Below are the code and all the weights of a small trained network. Each question names an input and a class and asks about switching units off, where a switched-off unit gives its printed mean instead of its output.

import numpy as np


def w(rows, s, z=0):
    codes = np.array(rows[::2]) - 128.0
    scale = np.full(codes.shape[1], s)
    scale[-1] = z or s
    return codes * scale


def norm(h):
    return h / np.sqrt((h * h).mean(-1, keepdims=True) + 1e-5)


def f(y):
    return np.maximum(y, 0)


def log_softmax(a):
    a = a - a.max(-1, keepdims=True)
    return a - np.log(np.exp(a).sum(-1, keepdims=True))


def net(x, mask):
    res = np.array(x, float).reshape(1, 5) / 4 @ E
    u = 0
    for l in range(3):
        y = f(norm(res) @ A[l][:, :-1].T + A[l][:, -1])
        res = res + np.where(mask[u : u + 5], y, B[l][:, -1]) @ B[l][:, :-1]
        u += 5
    return log_softmax(norm(res)[-1] @ U[:, :-1].T + U[:, -1])


A, B = {}, {}
E = w([
[90,174,80,50,179,54,87,143,34],'x0',
[61,238,54,130,98,160,255,205,150],'x1',
[88,109,101,129,144,141,90,146,175],'x2',
[103,50,182,133,155,63,167,200,127],'x3',
[91,135,135,166,146,127,125,109,116],'x4',
],0.0062)
A[0] = w([
[80,117,14,93,112,86,157,124,69,64],'0.n1',
[148,181,69,99,115,254,75,50,108,65],'0.n2',
[137,211,96,117,84,212,75,74,120,4],'0.n3',
[122,82,112,221,9,166,159,85,182,22],'0.n4',
[71,33,190,137,141,53,188,250,119,86],'0.n5',
],0.0051,0.0036)
B[0] = w([
[174,143,140,100,200,149,91,166,70,172],'0.n1',
[113,125,17,224,106,56,132,86,127,207],'0.n2',
[116,51,106,151,142,42,229,175,148,175],'0.n3',
[146,120,165,1,180,143,142,93,155,210],'0.n4',
[104,132,34,148,87,77,158,56,158,255],'0.n5',
],0.0088,0.0047)
A[1] = w([
[115,191,82,92,193,108,118,182,70,46],'1.n1',
[85,222,85,134,121,148,222,179,152,60],'1.n2',
[68,180,136,122,113,178,182,254,140,4],'1.n3',
[135,102,144,100,122,223,228,126,195,22],'1.n4',
[128,69,115,109,91,106,49,88,122,208],'1.n5',
],0.0071,0.0028)
B[1] = w([
[144,127,131,26,193,194,171,112,208,192],'1.n1',
[127,54,194,224,2,104,19,251,106,243],'1.n2',
[176,127,221,174,76,137,74,103,95,179],'1.n3',
[120,130,132,29,244,189,113,94,140,219],'1.n4',
[134,224,157,165,90,148,118,180,79,253],'1.n5',
],0.0073,0.006)
A[2] = w([
[158,85,165,108,100,182,61,150,130,199],'2.n1',
[152,56,2,150,57,1,199,107,166,217],'2.n2',
[145,132,142,158,56,129,69,175,89,99],'2.n3',
[154,153,61,92,207,88,126,159,107,30],'2.n4',
[173,104,126,194,139,196,197,118,210,4],'2.n5',
],0.0085,0.0016)
B[2] = w([
[81,129,112,161,97,131,93,159,59,191],'2.n1',
[31,213,33,206,149,70,190,29,130,247],'2.n2',
[206,79,113,172,46,154,122,120,135,201],'2.n3',
[100,97,197,69,207,179,176,115,217,159],'2.n4',
[104,210,123,49,254,115,240,146,147,173],'2.n5',
],0.0091,0.011)
U = w([
[74,166,51,173,124,60,171,84,155,196],'0',
[156,94,180,162,33,146,49,176,110,202],'1',
[131,124,191,7,213,180,140,131,176,1],'2',
],0.015,0.0019)

Each question gives the input, the list of numbers given to net, and the class t.
The units are the neurons (one row each of A and B). Each row of codes is followed by its name. A weight is (code - 128) times the scale printed after its matrix; where a second scale follows, it is the last column's (A, B and U).
mask holds one flag per neuron, layer by layer. A switched-off neuron (its flag False) gives its mean, the last column of its row in B, instead of its output. The means were averaged over made-up inputs and are rounded, as every weight is.
A unit's drop is (log p(t) with every unit on - log p(t) with that unit switched off) / (log p(t) with every unit on - log p(t) with every unit switched off).
most important unit: the unit with the biggest drop
k most important neurons: the k neurons with the biggest drops, biggest first
k most important neurons of layer l: the k neurons of layer l with the biggest drops, biggest first
drop when u is switched off: that unit's drop, to one decimal
input [8,4,-7,-5,7], class 2: most important unit => 1.n1
input [7,2,2,6,3], class 2: 3 most important neurons => [0.n1; 1.n1; 2.n4]
input [8,6,-1,6,5], class 2: 2 most important neurons => [0.n1; 1.n1]
input [7,7,-5,2,-2], class 1: 3 most important neurons => [1.n2; 1.n3; 0.n4]
input [7,6,-7,4,8], class 2: 3 most important neurons of layer 2 => [2.n2; 2.n4; 2.n1]
input [-7,5,-7,6,-2], class 2: 3 most important neurons of layer 0 => [0.n2; 0.n4; 0.n3]
input [-5,3,-8,-3,-8], class 2: 3 most important neurons => [1.n4; 0.n5; 2.n2]
input [-5,-2,4,4,-5], class 2: 4 most important neurons => [0.n2; 1.n4; 2.n2; 0.n4]
input [-7,6,3,-5,-3], class 2: 4 most important neurons => [1.n4; 0.n4; 2.n5; 2.n2]
input [-5,-8,4,-7,-4], class 1: 3 most important neurons => [1.n5; 0.n5; 2.n2]
input [0,7,-4,6,0], class 1: 2 most important neurons => [1.n2; 0.n2]
input [1,7,3,-4,-5], class 1: 2 most important neurons => [1.n2; 0.n5]
input [7,8,1,0,-1], class 1: 2 most important neurons => [1.n2; 1.n3]
input [6,-1,6,4,4], class 2: 2 most important neurons of layer 0 => [0.n1; 0.n2]
input [2,5,-4,2,4], class 1: drop when 1.n2 is switched off => 0.6
input [5,6,-8,0,3], class 1: drop when 1.n2 is switched off => 0.9
input [-3,-5,6,-2,2], class 1: drop when 2.n2 is switched off => 0.1
